Here is a tiny trained network, its code and every weight. The questions are about switching its units off for an input and a target symbol, where a switched-off unit gives its printed mean instead of its output.

import numpy as np


def w(rows, s, z=0):
    codes = np.array(rows[::2]) - 128.0
    scale = np.full(codes.shape[1], s)
    scale[-1] = z or s
    return codes * scale


def f(y):
    return np.maximum(y, 0)


def softmax(a):
    e = np.exp(a - a.max(-1, keepdims=True))
    return e / e.sum(-1, keepdims=True)


def log_softmax(a):
    a = a - a.max(-1, keepdims=True)
    return a - np.log(np.exp(a).sum(-1, keepdims=True))


def net(x, mask):
    ids = ['δεζηθπτψ'.index(c) for c in x.split()]
    T = len(ids)
    res = E[ids] + P[:T]
    u = 0
    for l in range(2):
        q, k, v = (res @ M[l].T for M in (Q, K, V))
        z = softmax(np.where(np.tri(T) > 0, q @ k.T / 2**0.5, -1e9)) @ v
        res = res + np.where(mask[u], z, O[l][:, -1]) @ O[l][:, :-1]
        u += 1
        y = f(res @ A[l][:, :-1].T + A[l][:, -1])
        res = res + np.where(mask[u : u + 4], y, B[l][:, -1]) @ B[l][:, :-1]
        u += 4
    return log_softmax(res[-1] @ U[:, :-1].T + U[:, -1])


Q, K, V, O, A, B = {}, {}, {}, {}, {}, {}
E = w([
[131,168,115,75,136,160],'δ',
[136,107,125,129,104,120],'ε',
[181,165,207,134,100,143],'ζ',
[116,107,159,126,175,1],'η',
[169,163,11,152,153,154],'θ',
[93,142,161,36,154,163],'π',
[100,128,49,52,135,132],'τ',
[91,155,168,85,103,105],'ψ',
],0.019)
P = w([
[18,177,138,139,69,254],'0',
[77,106,120,87,92,214],'1',
[119,76,103,66,97,174],'2',
[132,72,112,77,117,163],'3',
[134,69,103,69,114,132],'4',
[134,55,97,98,134,160],'5',
[189,11,92,76,145,129],'6',
[134,63,118,117,160,145],'7',
[136,37,95,110,189,187],'8',
[149,19,96,110,208,193],'9',
],0.0077)
Q[0] = w([
[99,43,229,8,95,135],'L0H0',
[187,255,160,130,223,79],'L0H0',
],0.0078)
K[0] = w([
[119,141,252,17,183,29],'L0H0',
[99,186,92,4,2,209],'L0H0',
],0.0088)
V[0] = w([
[91,105,115,227,219,26],'L0H0',
[117,84,69,88,1,82],'L0H0',
],0.0055)
O[0] = w([
[179,232,164,183,200,35,3],'L0H0',
[133,46,12,227,141,255,170],'L0H0',
],0.0067,0.0042)
A[0] = w([
[185,105,165,110,100,69,2],'L0N0',
[69,64,107,144,254,126,79],'L0N1',
[188,164,210,192,85,189,110],'L0N2',
[233,151,111,42,99,244,100],'L0N3',
],0.0065,0.0056)
B[0] = w([
[37,103,125,59,208,213,128],'L0N0',
[182,139,173,53,116,118,163],'L0N1',
[253,100,101,117,150,154,138],'L0N2',
[98,200,103,98,96,68,255],'L0N3',
],0.013,0.0083)
Q[1] = w([
[141,35,100,66,20,254],'L1H0',
[115,79,244,225,134,141],'L1H0',
],0.0047)
K[1] = w([
[223,177,73,104,2,52],'L1H0',
[13,226,35,130,159,171],'L1H0',
],0.005)
V[1] = w([
[254,133,115,93,32,141],'L1H0',
[156,76,154,85,208,65],'L1H0',
],0.0064)
O[1] = w([
[187,170,147,173,165,231,253],'L1H0',
[4,177,120,163,191,251,74],'L1H0',
],0.014,0.0058)
A[1] = w([
[62,231,87,110,152,86,65],'L1N0',
[80,108,173,75,115,99,2],'L1N1',
[186,104,184,254,138,137,83],'L1N2',
[109,248,116,148,97,169,161],'L1N3',
],0.0085,0.0067)
B[1] = w([
[200,102,147,183,131,133,199],'L1N0',
[150,191,182,121,78,158,155],'L1N1',
[73,120,74,6,153,93,152],'L1N2',
[209,45,181,42,161,41,254],'L1N3',
],0.011,0.0078)
U = w([
[173,117,176,128,100,38,240],'δ',
[92,91,83,61,157,133,204],'ε',
[158,166,111,99,164,239,211],'ζ',
[197,238,100,173,143,48,75],'η',
[195,2,157,194,53,150,63],'θ',
[91,197,179,48,108,158,3],'π',
[140,54,185,137,71,109,54],'τ',
[80,71,154,122,211,25,214],'ψ',
],0.007,0.0066)

Each question gives the input, a string of symbols that net reads in full, and the target symbol t.
The units are the heads (2 rows each of Q, K, V and O) and the neurons (one row each of A and B). Each row of codes is followed by its name. A weight is (code - 128) times the scale printed after its matrix; where a second scale follows, it is the last column's (O, A, B and U).
mask holds one flag per unit, layer by layer, with each layer's heads first. A switched-off unit (its flag False) gives its mean, the last column of its rows in O or B, instead of its output. The means were averaged over made-up inputs and are rounded, as every weight is.
A unit's drop is (log p(t) with every unit on - log p(t) with that unit switched off) / (log p(t) with every unit on - log p(t) with every unit switched off).
most important unit: the unit with the biggest drop
k most important neurons: the k neurons with the biggest drops, biggest first
top k neurons in layer l: the k neurons of layer l with the biggest drops, biggest first
drop when u is switched off: that unit's drop, to one decimal
input δ π τ τ τ ζ θ ψ ε ε, target ζ: most important unit => L1N3
input τ τ τ τ ε, target θ: top 2 neurons in layer 1 => L1N2, L1N3
input τ ε δ τ η π τ δ, target ψ: top 2 neurons in layer 1 => L1N3, L1N1
input π π θ τ τ π ζ ζ π ψ, target ζ: 2 most important neurons => L0N3, L0N2
input ε ε π τ π π η π δ, target ψ: 3 most important neurons => L1N3, L0N3, L0N1
input ε τ ζ τ η τ, target ψ: 4 most important neurons => L1N3, L0N3, L0N1, L1N1
input δ ζ τ θ ψ ε ψ, target ζ: top 2 neurons in layer 0 => L0N2, L0N3
input ψ ψ τ π τ τ π τ π, target π: top 3 neurons in layer 1 => L1N1, L1N3, L1N0
input ε τ π δ τ ε π ψ π, target π: top 3 neurons in layer 0 => L0N1, L0N3, L0N2
input ε η ε ε τ τ τ τ θ ψ, target ψ: 2 most important neurons => L0N3, L1N1
input π δ θ ζ ζ π τ ε, target ζ: top 2 neurons in layer 0 => L0N2, L0N3
input π τ ψ η θ π τ, target ψ: top 2 neurons in layer 1 => L1N3, L1N1
input π ζ π τ τ, target ζ: drop when L1N3 is switched off => -0.2
input ζ τ δ θ τ π π, target ζ: most important unit => L0N2
input τ δ η τ ε τ η π δ ε, target ψ: drop when L1N3 is switched off => -0.4
input τ η ε ε θ ζ, target ζ: drop when L0N2 is switched off => 1.4
